Below are the code and all the weights of a small trained network. Each question names an input and a class and asks about switching units off, where a switched-off unit gives its printed mean instead of its output.

import numpy as np


def w(rows, s, z=0):
    codes = np.array(rows[::2]) - 128.0
    scale = np.full(codes.shape[1], s)
    scale[-1] = z or s
    return codes * scale


def f(y):
    return np.maximum(y, 0)


def log_softmax(a):
    a = a - a.max(-1, keepdims=True)
    return a - np.log(np.exp(a).sum(-1, keepdims=True))


def net(x, mask):
    res = np.array(x, float).reshape(1, 3) / 4 @ E
    y = f(res @ A[0][:, :-1].T + A[0][:, -1])
    res = res + np.where(mask, y, B[0][:, -1]) @ B[0][:, :-1]
    return log_softmax(res[-1] @ U[:, :-1].T + U[:, -1])


A, B = {}, {}
E = w([
[102,87,150,68,167,181,224,192],'x0',
[166,183,184,121,190,65,106,223],'x1',
[60,139,42,149,84,80,121,247],'x2',
],0.011)
A[0] = w([
[120,164,184,124,162,88,108,164,64],'n0',
[30,180,65,122,112,67,148,172,103],'n1',
[124,118,159,92,158,77,96,153,81],'n2',
[87,84,107,163,68,177,167,62,80],'n3',
[148,139,142,209,106,107,69,90,115],'n4',
[199,191,163,113,215,54,112,194,104],'n5',
[171,134,78,161,150,92,63,84,93],'n6',
[63,142,27,159,73,72,155,223,88],'n7',
[100,79,183,111,125,166,181,182,64],'n8',
[159,165,104,165,90,72,90,90,77],'n9',
[184,110,165,150,162,167,97,93,89],'n10',
[116,103,122,70,172,176,186,162,141],'n11',
[140,99,155,168,161,138,116,109,126],'n12',
[121,151,123,156,46,46,93,109,115],'n13',
[89,61,114,143,123,160,143,49,77],'n14',
[187,158,77,198,143,141,103,116,72],'n15',
[172,115,140,91,119,124,156,54,90],'n16',
[81,96,141,96,164,150,144,142,76],'n17',
[157,176,223,105,206,182,126,32,98],'n18',
[108,92,157,47,153,181,191,176,100],'n19',
[59,45,23,88,89,140,132,33,90],'n20',
[147,114,110,124,74,157,140,100,151],'n21',
[106,190,130,165,150,91,48,59,101],'n22',
[97,111,135,142,91,162,123,113,132],'n23',
[95,117,111,81,197,197,214,162,78],'n24',
[106,76,165,112,196,119,217,144,76],'n25',
[174,170,182,111,178,64,132,156,109],'n26',
[73,75,84,138,59,149,155,81,75],'n27',
[192,121,217,97,168,155,112,71,99],'n28',
[75,140,100,143,81,103,96,182,109],'n29',
[142,133,136,113,99,106,152,121,184],'n30',
[245,138,210,109,137,149,157,63,84],'n31',
[80,127,137,126,115,146,118,104,99],'n32',
[131,73,133,118,151,107,107,123,253],'n33',
[86,139,106,148,89,125,116,184,56],'n34',
[168,151,237,128,154,35,125,180,70],'n35',
[125,196,139,162,100,104,74,84,104],'n36',
[114,140,168,182,166,122,133,147,181],'n37',
[136,169,176,98,176,78,113,154,90],'n38',
[149,144,67,144,136,83,84,99,82],'n39',
[186,134,154,128,69,62,101,90,100],'n40',
],0.012,0.017)
B[0] = w([
[145,140,69,158,131,175,136,162,159],'n0',
[64,105,131,125,177,79,156,139,203],'n1',
[139,134,93,142,141,172,160,143,150],'n2',
[175,164,69,163,131,166,141,121,186],'n3',
[129,111,163,86,89,170,80,138,190],'n4',
[170,163,77,178,108,179,164,95,226],'n5',
[147,105,143,90,101,172,75,167,175],'n6',
[56,91,127,137,206,64,158,158,230],'n7',
[141,96,146,89,103,167,104,178,164],'n8',
[140,104,145,90,114,190,99,187,174],'n9',
[96,80,117,126,153,106,153,149,165],'n10',
[151,112,171,89,81,148,76,126,205],'n11',
[118,120,136,126,151,100,133,120,153],'n12',
[135,90,174,95,119,153,119,149,192],'n13',
[139,171,77,158,144,158,139,137,178],'n14',
[132,125,122,105,114,151,115,178,148],'n15',
[91,140,106,135,155,121,151,150,168],'n16',
[123,101,140,108,126,186,114,188,146],'n17',
[54,98,129,135,179,70,168,185,217],'n18',
[147,110,162,80,76,175,71,158,200],'n19',
[166,179,75,173,154,153,144,110,211],'n20',
[149,154,116,135,105,116,154,85,178],'n21',
[144,105,145,59,106,172,90,141,192],'n22',
[140,160,126,130,120,119,151,108,160],'n23',
[143,99,139,79,90,180,67,171,191],'n24',
[143,94,134,76,116,181,103,160,174],'n25',
[175,154,71,176,138,148,158,101,191],'n26',
[158,153,53,165,154,168,155,128,178],'n27',
[60,90,116,148,181,76,187,171,199],'n28',
[95,107,130,126,158,86,156,147,188],'n29',
[135,117,157,150,101,96,116,96,184],'n30',
[66,112,119,119,205,89,145,155,201],'n31',
[146,122,137,148,130,139,146,145,138],'n32',
[135,142,200,138,72,44,92,5,252],'n33',
[100,106,103,142,172,115,158,184,154],'n34',
[161,174,63,160,149,169,133,131,193],'n35',
[138,105,157,88,89,184,113,147,182],'n36',
[156,151,152,156,97,107,125,84,190],'n37',
[147,165,62,141,134,151,144,117,172],'n38',
[132,115,128,94,121,142,101,179,161],'n39',
[128,103,130,87,94,153,96,158,169],'n40',
],0.013,0.017)
U = w([
[26,50,121,127,162,75,153,178,96],'0',
[150,54,158,44,68,192,68,175,94],'1',
[186,166,49,195,118,175,149,140,80],'2',
[137,121,246,152,50,16,109,21,254],'3',
],0.013,0.009)

Each question gives the input, the list of numbers given to net, and the class t.
The units are the neurons (one row each of A and B). Each row of codes is followed by its name. A weight is (code - 128) times the scale printed after its matrix; where a second scale follows, it is the last column's (A, B and U).
mask holds one flag per neuron, in row order. A switched-off neuron (its flag False) gives its mean, the last column of its row in B, instead of its output. The means were averaged over made-up inputs and are rounded, as every weight is.
A unit's drop is (log p(t) with every unit on - log p(t) with that unit switched off) / (log p(t) with every unit on - log p(t) with every unit switched off).
most important unit: the unit with the biggest drop
k most important neurons: the k neurons with the biggest drops, biggest first
drop when u is switched off: that unit's drop, to one decimal
input [8,8,7], class 1: 3 most important neurons	[n19 n24 n11]
input [4,3,3], class 1: most important neuron	[n18]
input [-6,8,-8], class 0: 2 most important neurons	[n18 n28]
input [-4,6,-5], class 2: 2 most important neurons	[n5 n35]
input [7,-4,6], class 1: 2 most important neurons	[n24 n19]
input [-8,-6,7], class 1: 3 most important neurons	[n9 n13 n4]
input [-8,-8,7], class 1: 4 most important neurons	[n13 n4 n9 n6]
input [-4,-8,7], class 2: 4 most important neurons	[n20 n27 n3 n18]
input [-8,4,-8], class 0: 4 most important neurons	[n18 n28 n31 n10]
input [-5,1,-5], class 0: 4 most important neurons	[n18 n28 n31 n19]
input [-1,6,5], class 2: 3 most important neurons	[n5 n18 n35]
input [-8,-8,-8], class 0: 4 most important neurons	[n18 n28 n31 n16]
input [5,0,4], class 1: drop when n18 is switched off	0.6
input [1,-1,-4], class 0: drop when n18 is switched off	0.4
input [4,-8,6], class 2: most important unit	n20
input [-3,3,0], class 3: drop when n24 is switched off	0.2
input [-3,-8,0], class 2: drop when n39 is switched off	0.0
